Below is a small trained network, with its code and all its weights. Each question gives an input and a target symbol and asks what happens when units are switched off, that is, made to give their printed mean instead of their output.

import numpy as np


def w(rows, s, z=0):
    codes = np.array(rows[::2]) - 128.0
    scale = np.full(codes.shape[1], s)
    scale[-1] = z or s
    return codes * scale


def norm(h):
    return h / np.sqrt((h * h).mean(-1, keepdims=True) + 1e-5)


def f(y):
    return y / 2 * (1 + np.tanh(0.7978845608 * (y + 0.044715 * y**3)))


def softmax(a):
    e = np.exp(a - a.max(-1, keepdims=True))
    return e / e.sum(-1, keepdims=True)


def log_softmax(a):
    a = a - a.max(-1, keepdims=True)
    return a - np.log(np.exp(a).sum(-1, keepdims=True))


def net(x, mask):
    ids = ['Ψηθλμω'.index(c) for c in x.split()]
    T = len(ids)
    res = E[ids] + P[:T]
    u = 0
    for l in range(3):
        q, k, v = (norm(res) @ M[l].T for M in (Q, K, V))
        z = softmax(np.where(np.tri(T) > 0, q @ k.T / 2**0.5, -1e9)) @ v
        res = res + np.where(mask[u], z, O[l][:, -1]) @ O[l][:, :-1]
        u += 1
        y = f(norm(res) @ A[l][:, :-1].T + A[l][:, -1])
        res = res + np.where(mask[u : u + 8], y, B[l][:, -1]) @ B[l][:, :-1]
        u += 8
    return log_softmax(norm(res)[-1] @ U[:, :-1].T + U[:, -1])


Q, K, V, O, A, B = {}, {}, {}, {}, {}, {}
E = w([
[171,145,144,196],'Ψ',
[128,106,40,6],'η',
[98,41,150,103],'θ',
[86,162,73,105],'λ',
[117,189,104,182],'μ',
[79,134,96,137],'ω',
],0.02)
P = w([
[94,254,188,86],'0',
[166,90,114,94],'1',
[162,99,90,82],'2',
[163,119,88,94],'3',
[162,114,87,72],'4',
[167,119,93,78],'5',
],0.0063)
Q[0] = w([
[139,105,2,119],'L0H0',
[131,177,126,165],'L0H0',
],0.008)
K[0] = w([
[238,206,105,23],'L0H0',
[105,179,138,254],'L0H0',
],0.0048)
V[0] = w([
[40,3,201,168],'L0H0',
[141,173,82,149],'L0H0',
],0.006)
O[0] = w([
[49,253,175,236,1],'L0H0',
[41,50,138,196,183],'L0H0',
],0.006,0.0036)
A[0] = w([
[88,160,133,169,212],'L0N0',
[130,165,138,133,6],'L0N1',
[83,135,81,78,119],'L0N2',
[88,86,169,175,182],'L0N3',
[173,132,121,197,152],'L0N4',
[114,80,166,86,70],'L0N5',
[155,132,133,96,75],'L0N6',
[149,147,250,141,56],'L0N7',
],0.012,0.0025)
B[0] = w([
[253,104,105,90,138],'L0N0',
[104,187,114,63,109],'L0N1',
[99,43,179,131,235],'L0N2',
[209,123,114,14,147],'L0N3',
[126,37,119,134,253],'L0N4',
[64,98,65,24,143],'L0N5',
[51,169,105,176,129],'L0N6',
[157,110,123,213,167],'L0N7',
],0.0063,0.0056)
Q[1] = w([
[137,121,113,149],'L1H0',
[156,5,38,115],'L1H0',
],0.015)
K[1] = w([
[85,150,147,118],'L1H0',
[108,249,214,135],'L1H0',
],0.012)
V[1] = w([
[189,143,254,151],'L1H0',
[86,61,140,192],'L1H0',
],0.0086)
O[1] = w([
[183,241,148,109,253],'L1H0',
[143,154,254,163,173],'L1H0',
],0.0083,0.0035)
A[1] = w([
[99,111,161,101,80],'L1N0',
[135,68,114,119,125],'L1N1',
[147,121,56,108,16],'L1N2',
[118,82,113,2,252],'L1N3',
[158,98,67,127,91],'L1N4',
[105,164,62,14,160],'L1N5',
[92,81,123,82,137],'L1N6',
[219,85,151,131,141],'L1N7',
],0.0088,0.0036)
B[1] = w([
[137,133,171,167,127],'L1N0',
[164,166,58,223,157],'L1N1',
[143,92,91,183,128],'L1N2',
[184,218,197,197,254],'L1N3',
[156,156,84,141,145],'L1N4',
[137,253,235,221,215],'L1N5',
[191,149,132,181,171],'L1N6',
[210,236,158,152,188],'L1N7',
],0.0057,0.0085)
Q[2] = w([
[102,105,93,15],'L2H0',
[191,2,114,122],'L2H0',
],0.0083)
K[2] = w([
[238,95,225,189],'L2H0',
[75,254,250,183],'L2H0',
],0.0051)
V[2] = w([
[3,26,55,2],'L2H0',
[181,191,102,56],'L2H0',
],0.0066)
O[2] = w([
[208,190,147,175,7],'L2H0',
[166,10,87,99,136],'L2H0',
],0.011,0.014)
A[2] = w([
[183,55,171,70,38],'L2N0',
[167,194,216,129,109],'L2N1',
[170,112,184,125,5],'L2N2',
[197,139,107,97,85],'L2N3',
[231,2,163,160,123],'L2N4',
[119,104,158,124,116],'L2N5',
[100,192,105,84,26],'L2N6',
[94,44,162,155,31],'L2N7',
],0.0099,0.0026)
B[2] = w([
[166,129,118,57,199],'L2N0',
[79,163,108,70,152],'L2N1',
[158,106,164,165,131],'L2N2',
[136,200,98,182,134],'L2N3',
[164,247,182,117,255],'L2N4',
[170,78,145,116,145],'L2N5',
[90,203,106,159,134],'L2N6',
[230,2,218,189,171],'L2N7',
],0.0065,0.008)
U = w([
[132,98,219,39,204],'Ψ',
[254,124,130,152,188],'η',
[156,203,60,39,2],'θ',
[81,186,150,203,232],'λ',
[130,64,40,125,107],'μ',
[89,41,139,159,23],'ω',
],0.0091,0.002)

Each question gives the input, a string of symbols that net reads in full, and the target symbol t.
The units are the heads (2 rows each of Q, K, V and O) and the neurons (one row each of A and B). Each row of codes is followed by its name. A weight is (code - 128) times the scale printed after its matrix; where a second scale follows, it is the last column's (O, A, B and U).
mask holds one flag per unit, layer by layer, with each layer's heads first. A switched-off unit (its flag False) gives its mean, the last column of its rows in O or B, instead of its output. The means were averaged over made-up inputs and are rounded, as every weight is.
A unit's drop is (log p(t) with every unit on - log p(t) with that unit switched off) / (log p(t) with every unit on - log p(t) with every unit switched off).
The circuit of an input: a set's keep is (log p(t) with only the set's units on - log p(t) with every unit switched off) / (log p(t) with every unit on - log p(t) with every unit switched off). Starting from the 12 units with the biggest drops (on a tie, the unit counted first), units are removed one at a time, each time the one whose removal leaves the highest keep (on an exact tie, the one counted first), for as long as the keep stays at least 0.8.
units of the circuit, in order: the units of the circuit, biggest drop first
most important unit: the unit with the biggest drop
k most important neurons: the k neurons with the biggest drops, biggest first
k most important neurons of layer l: the k neurons of layer l with the biggest drops, biggest first
drop of u: that unit's drop, to one decimal
input λ Ψ η, target λ: 2 most important neurons => L1N3; L0N4
input μ ω Ψ Ψ, target μ: units of the circuit, in order => L1H0; L1N5; L1N3
input λ θ θ λ Ψ Ψ, target λ: 2 most important neurons => L1N7; L0N2
input λ Ψ λ Ψ λ ω, target ω: most important unit => L2N4
input η μ η η θ η, target η: 2 most important neurons => L1N5; L1N3
input η Ψ Ψ λ λ, target η: 3 most important neurons => L0N2; L0N5; L1N3
input Ψ λ Ψ Ψ Ψ, target Ψ: units of the circuit, in order => L2H0; L1N3
input λ Ψ θ, target λ: 4 most important neurons => L1N3; L0N2; L1N7; L0N4
input μ η Ψ Ψ ω λ, target μ: units of the circuit, in order => L1H0; L2N4
input Ψ Ψ λ, target λ: 3 most important neurons => L1N5; L1N3; L2N0
input ω μ μ λ, target ω: 3 most important neurons => L0N0; L0N2; L2N4
input η Ψ Ψ λ μ, target μ: 2 most important neurons => L1N3; L1N5
input η θ θ, target η: 3 most important neurons of layer 1 => L1N5; L1N6; L1N1
input η η θ, target η: 2 most important neurons => L1N7; L1N5
input η η λ θ ω, target η: units of the circuit, in order => L2H0
input ω η Ψ θ μ λ, target ω: 2 most important neurons => L0N0; L0N2
input μ θ Ψ λ λ Ψ, target μ: 3 most important neurons of layer 1 => L1N5; L1N3; L1N6
input λ θ λ Ψ θ Ψ, target λ: 2 most important neurons => L0N2; L1N7
input Ψ Ψ Ψ η θ ω, target ω: 2 most important neurons of layer 0 => L0N4; L0N3
input λ η Ψ θ, target λ: drop of L2N6 => -0.1
input μ λ λ, target μ: drop of L2N4 => 0.3
input Ψ μ Ψ, target Ψ: drop of L1N6 => 0.1
